Here is a tiny trained network, its code and every weight. The questions are about switching its units off for an input and a class, where a switched-off unit gives its printed mean instead of its output.

import numpy as np


def w(rows, s, z=0):
    codes = np.array(rows[::2]) - 128.0
    scale = np.full(codes.shape[1], s)
    scale[-1] = z or s
    return codes * scale


def f(y):
    return np.maximum(y, 0)


def log_softmax(a):
    a = a - a.max(-1, keepdims=True)
    return a - np.log(np.exp(a).sum(-1, keepdims=True))


def net(x, mask):
    res = np.array(x, float).reshape(1, 7) / 4 @ E
    y = f(res @ A[0][:, :-1].T + A[0][:, -1])
    res = res + np.where(mask, y, B[0][:, -1]) @ B[0][:, :-1]
    return log_softmax(res[-1] @ U[:, :-1].T + U[:, -1])


A, B = {}, {}
E = w([
[127,110,126,82,65,147,98,192,17,17,92,97],'x0',
[163,108,166,110,171,77,178,86,69,116,192,91],'x1',
[87,150,38,71,235,93,155,149,80,142,111,100],'x2',
[254,119,138,60,133,92,123,94,121,19,41,164],'x3',
[221,140,116,108,87,131,35,114,128,165,160,142],'x4',
[155,124,160,185,163,192,88,56,80,92,207,61],'x5',
[106,210,80,84,176,124,93,127,151,73,115,138],'x6',
],0.0099)
A[0] = w([
[60,175,6,119,236,130,96,99,135,182,193,116,196],'n0',
[154,154,129,163,101,121,128,100,72,135,157,97,135],'n1',
[121,106,207,173,112,138,155,95,137,171,233,109,192],'n2',
[242,100,124,114,121,132,122,99,53,44,112,105,227],'n3',
[44,144,131,124,79,118,151,171,192,191,86,175,254],'n4',
[89,165,152,110,102,93,215,131,191,126,117,144,146],'n5',
[89,172,76,99,185,110,131,159,150,156,163,135,111],'n6',
[79,132,115,59,169,49,218,160,105,104,107,146,236],'n7',
[68,136,167,194,141,110,151,113,162,210,241,134,142],'n8',
[143,98,79,176,69,146,27,143,101,146,94,136,239],'n9',
[208,101,164,164,50,171,66,92,143,74,141,118,205],'n10',
],0.011,0.0032)
B[0] = w([
[133,218,89,133,252,107,103,98,182,134,155,121,241],'n0',
[205,130,136,105,121,123,121,102,134,180,113,141,173],'n1',
[93,81,168,170,105,157,144,82,78,180,117,110,233],'n2',
[144,119,188,107,133,118,76,213,29,33,148,150,252],'n3',
[108,121,97,119,66,125,180,121,223,140,100,154,231],'n4',
[73,90,117,173,131,80,118,136,138,136,116,151,191],'n5',
[82,152,90,170,172,137,104,117,144,94,130,102,190],'n6',
[172,51,49,120,118,85,178,109,61,126,96,113,234],'n7',
[123,108,181,161,124,171,142,36,144,185,139,78,244],'n8',
[169,171,137,73,79,170,149,159,176,143,163,114,197],'n9',
[87,160,226,145,139,136,60,169,141,94,143,179,237],'n10',
],0.014,0.018)
U = w([
[73,83,77,151,88,78,180,147,147,122,39,192,102],'0',
[133,134,211,121,106,148,57,188,71,72,120,203,90],'1',
[171,74,78,82,143,98,148,158,2,99,95,98,18],'2',
[101,92,201,194,92,208,140,70,95,212,137,96,248],'3',
[107,167,125,84,21,201,134,191,173,157,107,174,13],'4',
[100,201,52,143,213,115,117,114,142,132,123,106,243],'5',
],0.0088,0.0016)

Each question gives the input, the list of numbers given to net, and the class t.
The units are the neurons (one row each of A and B). Each row of codes is followed by its name. A weight is (code - 128) times the scale printed after its matrix; where a second scale follows, it is the last column's (A, B and U).
mask holds one flag per neuron, in row order. A switched-off neuron (its flag False) gives its mean, the last column of its row in B, instead of its output. The means were averaged over made-up inputs and are rounded, as every weight is.
A unit's drop is (log p(t) with every unit on - log p(t) with that unit switched off) / (log p(t) with every unit on - log p(t) with every unit switched off).
The circuit of an input: a set's keep is (log p(t) with only the set's units on - log p(t) with every unit switched off) / (log p(t) with every unit on - log p(t) with every unit switched off). Starting from all 11 units, units are removed one at a time, each time the one whose removal leaves the highest keep (on an exact tie, the one counted first), for as long as the keep stays at least 0.8.
circuit, biggest first: the units of the circuit, biggest drop first
unit that matters most: the unit with the biggest drop
k most important neurons: the k neurons with the biggest drops, biggest first
drop of u: that unit's drop, to one decimal
input [3,-6,3,-3,-2,-4,2], class 0: unit that matters most	n4
input [5,-7,-4,-6,5,8,6], class 1: 3 most important neurons	[n10 n4 n8]
input [6,-7,7,-7,-4,-4,-2], class 5: 4 most important neurons	[n0 n6 n2 n3]
input [-2,-1,7,1,-7,-1,-7], class 0: 2 most important neurons	[n7 n3]
input [5,-2,4,-3,-8,-1,2], class 0: circuit, biggest first	[n7 n3]
input [0,0,-3,-3,8,7,5], class 1: 2 most important neurons	[n10 n4]
input [8,4,0,-6,-5,0,-2], class 2: circuit, biggest first	[n8 n10]
input [6,0,3,2,-1,3,5], class 2: 2 most important neurons	[n10 n7]
input [0,-4,4,2,-6,4,-1], class 5: 2 most important neurons	[n3 n2]
input [1,-7,1,-6,0,-4,2], class 5: 2 most important neurons	[n0 n6]
input [-7,2,8,2,1,7,-4], class 5: drop of n0	4.8
input [5,-7,8,7,6,-8,6], class 2: drop of n7	0.1
input [0,-6,3,0,8,-3,2], class 4: drop of n7	0.1
input [-3,5,-3,-3,-3,-2,7], class 5: circuit, biggest first	[n0]
